Here is a tiny trained network, its code and every weight. The questions are about switching its units off for an input and a class, where a switched-off unit gives its printed mean instead of its output.

import numpy as np


def w(rows, s, z=0):
    codes = np.array(rows[::2]) - 128.0
    scale = np.full(codes.shape[1], s)
    scale[-1] = z or s
    return codes * scale


def f(y):
    return y / 2 * (1 + np.tanh(0.7978845608 * (y + 0.044715 * y**3)))


def log_softmax(a):
    a = a - a.max(-1, keepdims=True)
    return a - np.log(np.exp(a).sum(-1, keepdims=True))


def net(x, mask):
    res = np.array(x, float).reshape(1, 4) / 4 @ E
    y = f(res @ A[0][:, :-1].T + A[0][:, -1])
    res = res + np.where(mask, y, B[0][:, -1]) @ B[0][:, :-1]
    return log_softmax(res[-1] @ U[:, :-1].T + U[:, -1])


A, B = {}, {}
E = w([
[225,41,39,184],'x0',
[63,95,12,100],'x1',
[194,183,22,71],'x2',
[100,255,87,237],'x3',
],0.0075)
A[0] = w([
[71,205,108,156,223],'neuron 1',
[159,106,162,227,68],'neuron 2',
[85,104,133,88,70],'neuron 3',
[129,197,177,128,167],'neuron 4',
[119,203,66,176,187],'neuron 5',
[197,103,190,184,149],'neuron 6',
[191,109,133,6,107],'neuron 7',
[143,168,221,162,31],'neuron 8',
[97,60,131,48,149],'neuron 9',
[114,159,53,6,251],'neuron 10',
],0.013,0.0025)
B[0] = w([
[148,145,78,161,223],'neuron 1',
[190,88,75,125,189],'neuron 2',
[116,125,98,124,165],'neuron 3',
[79,88,110,51,204],'neuron 4',
[196,168,55,94,218],'neuron 5',
[141,195,132,120,209],'neuron 6',
[146,129,151,209,247],'neuron 7',
[77,97,108,67,210],'neuron 8',
[174,215,58,130,255],'neuron 9',
[246,192,38,67,248],'neuron 10',
],0.012,0.0088)
U = w([
[141,119,223,205,30],'0',
[180,193,86,90,218],'1',
[19,2,135,133,2],'2',
[45,116,170,32,106],'3',
],0.009,0.0018)

Each question gives the input, the list of numbers given to net, and the class t.
The units are the neurons (one row each of A and B). Each row of codes is followed by its name. A weight is (code - 128) times the scale printed after its matrix; where a second scale follows, it is the last column's (A, B and U).
mask holds one flag per neuron, in row order. A switched-off neuron (its flag False) gives its mean, the last column of its row in B, instead of its output. The means were averaged over made-up inputs and are rounded, as every weight is.
A unit's drop is (log p(t) with every unit on - log p(t) with that unit switched off) / (log p(t) with every unit on - log p(t) with every unit switched off).
The circuit of an input: a set's keep is (log p(t) with only the set's units on - log p(t) with every unit switched off) / (log p(t) with every unit on - log p(t) with every unit switched off). Starting from all 10 units, units are removed one at a time, each time the one whose removal leaves the highest keep (on an exact tie, the one counted first), for as long as the keep stays at least 0.8.
units of the circuit, in order: the units of the circuit, biggest drop first
top k neurons: the k neurons with the biggest drops, biggest first
drop when u is switched off: that unit's drop, to one decimal
input [-1,5,-7,0], class 2: top 2 neurons	neuron 10; neuron 5
input [-2,-4,3,0], class 3: top 2 neurons	neuron 9; neuron 10
input [-3,0,-6,1], class 2: units of the circuit, in order	neuron 10; neuron 9
input [5,1,-5,0], class 0: units of the circuit, in order	neuron 10; neuron 5
input [6,6,-6,0], class 2: units of the circuit, in order	neuron 10; neuron 5
input [-3,6,-8,-1], class 3: units of the circuit, in order	neuron 10
input [3,1,-6,3], class 0: units of the circuit, in order	neuron 10; neuron 9
input [1,1,-8,-2], class 3: top 2 neurons	neuron 10; neuron 7
input [-5,-8,-3,5], class 3: top 2 neurons	neuron 8; neuron 4
input [-6,-8,-7,-4], class 3: drop when neuron 1 is switched off	0.0
input [-6,-3,-6,6], class 3: drop when neuron 8 is switched off	0.1
input [-5,3,-4,2], class 2: drop when neuron 9 is switched off	0.2
input [3,8,-8,2], class 2: drop when neuron 10 is switched off	0.5
